Here is a tiny trained network, its code and every weight. The questions are about switching its units off for an input and a class, where a switched-off unit gives its printed mean instead of its output.

import numpy as np


def w(rows, s, z=0):
    codes = np.array(rows[::2]) - 128.0
    scale = np.full(codes.shape[1], s)
    scale[-1] = z or s
    return codes * scale


def norm(h):
    return h / np.sqrt((h * h).mean(-1, keepdims=True) + 1e-5)


def f(y):
    return y / 2 * (1 + np.tanh(0.7978845608 * (y + 0.044715 * y**3)))


def log_softmax(a):
    a = a - a.max(-1, keepdims=True)
    return a - np.log(np.exp(a).sum(-1, keepdims=True))


def net(x, mask):
    res = np.array(x, float).reshape(1, 8) / 4 @ E
    u = 0
    for l in range(2):
        y = f(norm(res) @ A[l][:, :-1].T + A[l][:, -1])
        res = res + np.where(mask[u : u + 12], y, B[l][:, -1]) @ B[l][:, :-1]
        u += 12
    return log_softmax(norm(res)[-1] @ U[:, :-1].T + U[:, -1])


A, B = {}, {}
E = w([
[112,240,116,40,63,2],'x0',
[125,128,127,135,132,121],'x1',
[123,129,128,131,129,127],'x2',
[124,129,128,127,127,129],'x3',
[65,34,251,81,135,46],'x4',
[118,43,25,18,228,92],'x5',
[131,131,130,132,133,125],'x6',
[129,126,126,128,123,128],'x7',
],0.007)
A[0] = w([
[158,155,30,179,141,202,156],'L0N0',
[135,36,37,83,174,132,51],'L0N1',
[119,135,127,125,135,118,103],'L0N2',
[152,129,97,109,81,143,80],'L0N3',
[130,152,138,85,101,61,43],'L0N4',
[139,160,127,93,144,80,117],'L0N5',
[101,59,76,65,145,110,48],'L0N6',
[137,106,46,37,164,91,2],'L0N7',
[122,241,24,117,118,126,66],'L0N8',
[127,115,3,103,165,126,45],'L0N9',
[111,136,106,163,145,94,106],'L0N10',
[122,65,165,146,160,143,87],'L0N11',
],0.015,0.0044)
B[0] = w([
[3,191,117,100,135,157,254],'L0N0',
[206,213,184,48,185,154,230],'L0N1',
[134,124,139,116,124,116,125],'L0N2',
[132,119,110,141,145,120,135],'L0N3',
[104,182,172,68,109,161,186],'L0N4',
[112,131,123,118,69,95,173],'L0N5',
[89,127,113,164,225,92,199],'L0N6',
[50,9,72,207,50,130,213],'L0N7',
[248,82,126,209,150,96,229],'L0N8',
[175,114,159,44,17,207,208],'L0N9',
[153,147,116,119,127,125,125],'L0N10',
[170,71,141,166,109,164,188],'L0N11',
],0.024,0.01)
A[1] = w([
[213,154,122,158,153,137,95],'L1N0',
[177,59,170,181,150,178,130],'L1N1',
[92,143,139,99,108,60,126],'L1N2',
[65,101,50,82,140,62,30],'L1N3',
[40,168,92,158,132,110,49],'L1N4',
[96,113,93,170,86,96,75],'L1N5',
[119,174,147,78,101,88,77],'L1N6',
[186,117,115,99,251,85,4],'L1N7',
[211,200,89,187,166,65,23],'L1N8',
[185,107,103,97,124,105,100],'L1N9',
[193,101,59,157,120,118,74],'L1N10',
[82,134,74,130,97,145,100],'L1N11',
],0.019,0.0035)
B[1] = w([
[2,71,141,125,100,108,173],'L1N0',
[134,193,63,142,154,29,245],'L1N1',
[136,91,171,84,138,93,158],'L1N2',
[81,10,206,161,134,150,148],'L1N3',
[123,116,93,214,171,173,182],'L1N4',
[106,98,96,42,138,200,149],'L1N5',
[187,148,139,81,127,61,164],'L1N6',
[180,49,51,21,205,156,163],'L1N7',
[38,199,225,130,48,137,171],'L1N8',
[138,130,121,218,171,167,147],'L1N9',
[171,114,136,162,39,170,167],'L1N10',
[198,120,193,179,227,103,166],'L1N11',
],0.024,0.013)
U = w([
[87,176,118,227,210,201,138],'0',
[160,193,145,23,132,248,126],'1',
[150,180,49,189,145,7,76],'2',
[175,88,52,55,255,105,6],'3',
[59,169,194,199,27,115,106],'4',
[207,70,64,172,34,165,235],'5',
[159,160,214,31,94,45,117],'6',
[75,9,199,122,155,123,195],'7',
],0.015,0.0016)

Each question gives the input, the list of numbers given to net, and the class t.
The units are the neurons (one row each of A and B). Each row of codes is followed by its name. A weight is (code - 128) times the scale printed after its matrix; where a second scale follows, it is the last column's (A, B and U).
mask holds one flag per neuron, layer by layer. A switched-off neuron (its flag False) gives its mean, the last column of its row in B, instead of its output. The means were averaged over made-up inputs and are rounded, as every weight is.
A unit's drop is (log p(t) with every unit on - log p(t) with that unit switched off) / (log p(t) with every unit on - log p(t) with every unit switched off).
The circuit of an input: a set's keep is (log p(t) with only the set's units on - log p(t) with every unit switched off) / (log p(t) with every unit on - log p(t) with every unit switched off). Starting from the 12 units with the biggest drops (on a tie, the unit counted first), units are removed one at a time, each time the one whose removal leaves the highest keep (on an exact tie, the one counted first), for as long as the keep stays at least 0.8.
circuit, biggest first: the units of the circuit, biggest drop first
most important unit: the unit with the biggest drop
top k neurons: the k neurons with the biggest drops, biggest first
top k neurons in layer l: the k neurons of layer l with the biggest drops, biggest first
input [3,8,8,0,-4,-2,7,5], class 4: circuit, biggest first -> (L0N8, L1N8)
input [4,0,-3,-7,-7,2,-1,-3], class 5: circuit, biggest first -> (L0N8)
input [-6,-8,6,-8,1,4,-8,7], class 3: circuit, biggest first -> (L0N6, L1N7)
input [0,-3,-5,3,8,5,2,2], class 3: circuit, biggest first -> (L1N7, L0N6)
input [3,-3,2,-2,-5,1,-8,-3], class 5: top 2 neurons in layer 0 -> (L0N8, L0N9)
input [-6,1,-6,5,-1,8,6,-2], class 1: top 2 neurons -> (L0N1, L0N9)
input [-3,5,-4,-3,8,1,0,7], class 3: top 3 neurons -> (L0N7, L1N7, L0N9)
input [0,5,-8,3,-8,8,7,2], class 1: top 3 neurons -> (L0N0, L0N9, L0N1)
input [1,-8,6,-2,7,-8,-7,-4], class 6: top 4 neurons in layer 0 -> (L0N7, L0N8, L0N0, L0N11)
input [0,7,5,3,-5,1,-8,8], class 1: top 2 neurons -> (L0N0, L0N9)
input [1,6,-2,-3,-4,0,3,-6], class 4: top 2 neurons -> (L0N8, L0N7)
input [2,-6,-5,5,1,-4,-2,-8], class 6: top 2 neurons in layer 0 -> (L0N7, L0N8)
input [1,-2,5,6,1,-5,-6,-1], class 6: top 3 neurons in layer 0 -> (L0N6, L0N7, L0N0)
input [-3,6,-7,0,4,-6,-2,1], class 2: most important unit -> L0N0
input [-1,-4,-7,2,-6,7,-8,-1], class 1: top 2 neurons -> (L0N9, L0N0)
input [1,8,5,3,1,-6,-8,-2], class 6: top 3 neurons -> (L0N7, L0N6, L0N0)
input [4,-6,6,1,-8,6,-5,8], class 5: top 2 neurons -> (L0N8, L0N9)
input [-6,-1,6,4,2,0,-6,-4], class 2: top 2 neurons in layer 0 -> (L0N11, L0N6)
input [-1,6,5,-1,4,-8,7,3], class 2: top 3 neurons -> (L0N0, L0N1, L0N8)
input [-3,-4,7,5,1,0,-3,6], class 2: most important unit -> L0N11
input [7,6,-7,2,5,1,3,-4], class 7: top 2 neurons in layer 0 -> (L0N1, L0N9)
input [8,-5,6,2,-1,2,-1,-8], class 5: top 2 neurons -> (L0N8, L0N7)
